Below is a small trained network, with its code and all its weights. Each question gives an input and a class and asks what happens when units are switched off, that is, made to give their printed mean instead of their output.

import numpy as np


def w(rows, s, z=0):
    codes = np.array(rows[::2]) - 128.0
    scale = np.full(codes.shape[1], s)
    scale[-1] = z or s
    return codes * scale


def norm(h):
    return h / np.sqrt((h * h).mean(-1, keepdims=True) + 1e-5)


def f(y):
    return np.maximum(y, 0)


def log_softmax(a):
    a = a - a.max(-1, keepdims=True)
    return a - np.log(np.exp(a).sum(-1, keepdims=True))


def net(x, mask):
    res = np.array(x, float).reshape(1, 8) / 4 @ E
    u = 0
    for l in range(3):
        y = f(norm(res) @ A[l][:, :-1].T + A[l][:, -1])
        res = res + np.where(mask[u : u + 9], y, B[l][:, -1]) @ B[l][:, :-1]
        u += 9
    return log_softmax(norm(res)[-1] @ U[:, :-1].T + U[:, -1])


A, B = {}, {}
E = w([
[144,242,128,152,144,169],'x0',
[210,159,217,213,14,99],'x1',
[161,109,161,125,228,91],'x2',
[126,77,236,216,100,116],'x3',
[147,66,149,150,164,154],'x4',
[218,65,25,207,90,252],'x5',
[76,100,110,179,2,154],'x6',
[226,101,95,71,82,114],'x7',
],0.0036)
A[0] = w([
[213,163,174,168,134,130,64],'L0N1',
[122,147,176,118,7,48,97],'L0N2',
[232,105,183,116,186,226,91],'L0N3',
[122,180,139,254,161,195,129],'L0N4',
[119,10,202,157,69,167,2],'L0N5',
[193,82,114,110,137,102,158],'L0N6',
[140,93,109,36,155,81,191],'L0N7',
[102,157,161,248,74,106,89],'L0N8',
[34,102,83,109,108,129,110],'L0N9',
],0.005,0.0014)
B[0] = w([
[135,61,149,254,71,154,182],'L0N1',
[106,184,67,45,178,187,244],'L0N2',
[12,111,187,116,142,69,207],'L0N3',
[134,61,129,153,126,89,213],'L0N4',
[73,75,143,139,100,105,207],'L0N5',
[208,150,181,111,123,158,187],'L0N6',
[172,170,194,166,149,199,252],'L0N7',
[102,78,117,105,114,158,226],'L0N8',
[144,36,100,241,107,204,202],'L0N9',
],0.0045,0.003)
A[1] = w([
[88,146,192,40,141,73,169],'L1N1',
[95,169,157,103,66,94,126],'L1N2',
[75,109,102,108,105,126,40],'L1N3',
[73,103,121,80,99,159,50],'L1N4',
[123,100,201,108,133,2,141],'L1N5',
[124,41,94,124,167,95,254],'L1N6',
[151,83,126,67,128,152,234],'L1N7',
[83,89,99,58,89,117,149],'L1N8',
[110,105,113,62,13,119,183],'L1N9',
],0.0063,0.00092)
B[1] = w([
[134,119,7,123,249,233,253],'L1N1',
[27,170,1,165,241,101,189],'L1N2',
[27,11,63,153,64,163,168],'L1N3',
[86,81,235,166,114,35,184],'L1N4',
[227,85,127,28,144,181,231],'L1N5',
[188,198,74,64,149,122,221],'L1N6',
[147,229,134,170,195,142,195],'L1N7',
[90,113,139,213,99,87,189],'L1N8',
[198,154,145,221,155,60,216],'L1N9',
],0.0045,0.0037)
A[2] = w([
[137,139,73,8,183,177,143],'L2N1',
[88,50,112,219,202,196,253],'L2N2',
[160,145,72,28,16,114,148],'L2N3',
[94,143,147,45,199,153,58],'L2N4',
[134,136,119,234,105,149,119],'L2N5',
[253,148,75,43,94,177,230],'L2N6',
[131,185,99,112,200,170,100],'L2N7',
[126,187,167,156,55,157,202],'L2N8',
[126,232,27,170,154,136,151],'L2N9',
],0.0057,0.0016)
B[2] = w([
[156,229,120,255,137,111,230],'L2N1',
[107,203,90,61,139,94,253],'L2N2',
[236,151,234,132,117,125,140],'L2N3',
[218,188,92,171,79,81,197],'L2N4',
[119,104,157,151,106,77,179],'L2N5',
[55,147,204,77,148,69,200],'L2N6',
[128,254,160,157,149,101,212],'L2N7',
[92,69,166,211,136,53,154],'L2N8',
[197,141,161,127,186,157,210],'L2N9',
],0.0052,0.0065)
U = w([
[160,251,114,128,229,121,172],'0',
[223,92,189,71,128,134,106],'1',
[51,114,97,126,161,110,105],'2',
[125,71,149,208,23,132,180],'3',
[118,118,46,105,107,245,3],'4',
],0.012,0.0045)

Each question gives the input, the list of numbers given to net, and the class t.
The units are the neurons (one row each of A and B). Each row of codes is followed by its name. A weight is (code - 128) times the scale printed after its matrix; where a second scale follows, it is the last column's (A, B and U).
mask holds one flag per neuron, layer by layer. A switched-off neuron (its flag False) gives its mean, the last column of its row in B, instead of its output. The means were averaged over made-up inputs and are rounded, as every weight is.
A unit's drop is (log p(t) with every unit on - log p(t) with that unit switched off) / (log p(t) with every unit on - log p(t) with every unit switched off).
The circuit of an input: a set's keep is (log p(t) with only the set's units on - log p(t) with every unit switched off) / (log p(t) with every unit on - log p(t) with every unit switched off). Starting from the 12 units with the biggest drops (on a tie, the unit counted first), units are removed one at a time, each time the one whose removal leaves the highest keep (on an exact tie, the one counted first), for as long as the keep stays at least 0.8.
circuit, biggest first: the units of the circuit, biggest drop first
most important unit: the unit with the biggest drop
k most important neurons: the k neurons with the biggest drops, biggest first
k most important neurons of layer l: the k neurons of layer l with the biggest drops, biggest first
drop of u: that unit's drop, to one decimal
input [-8,4,1,4,-2,-6,3,7], class 0: circuit, biggest first => (L0N2, L1N1)
input [-2,-8,-7,5,7,-3,8,-4], class 3: circuit, biggest first => (L1N1, L0N9)
input [3,-7,-7,8,6,7,-6,-3], class 2: most important neuron of layer 0 => (L0N3)
input [7,1,-7,-3,-8,-8,7,-2], class 2: circuit, biggest first => (L2N1, L2N4, L2N8)
input [7,-4,-2,-2,2,2,8,0], class 2: circuit, biggest first => (L1N5, L0N7, L1N3)
input [-5,-5,1,2,-2,-3,8,-1], class 3: circuit, biggest first => (L0N9, L1N1)
input [-5,1,7,4,-2,-3,5,-4], class 2: 3 most important neurons => (L0N5, L0N8, L2N7)
input [-6,-2,-6,-3,8,-8,2,-1], class 2: 2 most important neurons of layer 0 => (L0N9, L0N6)
input [4,3,6,8,4,-5,-8,-2], class 1: 4 most important neurons of layer 1 => (L1N5, L1N2, L1N7, L1N6)
input [-4,3,-1,-6,1,5,1,3], class 1: 2 most important neurons => (L1N1, L2N1)
input [-5,6,-7,-5,3,-4,1,-4], class 2: 2 most important neurons => (L0N2, L1N2)
input [8,1,4,6,-2,4,-2,-4], class 3: 2 most important neurons => (L0N1, L1N1)
input [-8,-1,1,6,-5,-6,8,7], class 2: 2 most important neurons of layer 0 => (L0N2, L0N1)
input [-8,6,5,3,1,-2,1,-1], class 1: most important unit => L1N5
input [-4,5,8,-2,3,4,1,-3], class 1: 2 most important neurons of layer 1 => (L1N5, L1N6)
input [1,1,0,2,3,7,1,-8], class 3: 2 most important neurons of layer 2 => (L2N5, L2N6)
input [-1,3,1,2,8,0,-7,5], class 1: 2 most important neurons of layer 0 => (L0N1, L0N2)
input [-8,5,-5,-8,4,8,-4,2], class 1: 2 most important neurons of layer 1 => (L1N1, L1N2)
input [0,8,-7,-4,7,4,-8,1], class 3: drop of L0N1 => 0.1
input [2,4,6,8,-3,0,2,3], class 3: most important unit => L0N1
input [7,7,-5,-2,0,8,-5,6], class 3: drop of L1N1 => 0.1
input [4,3,-7,2,-2,5,-1,8], class 3: drop of L2N2 => 0.1
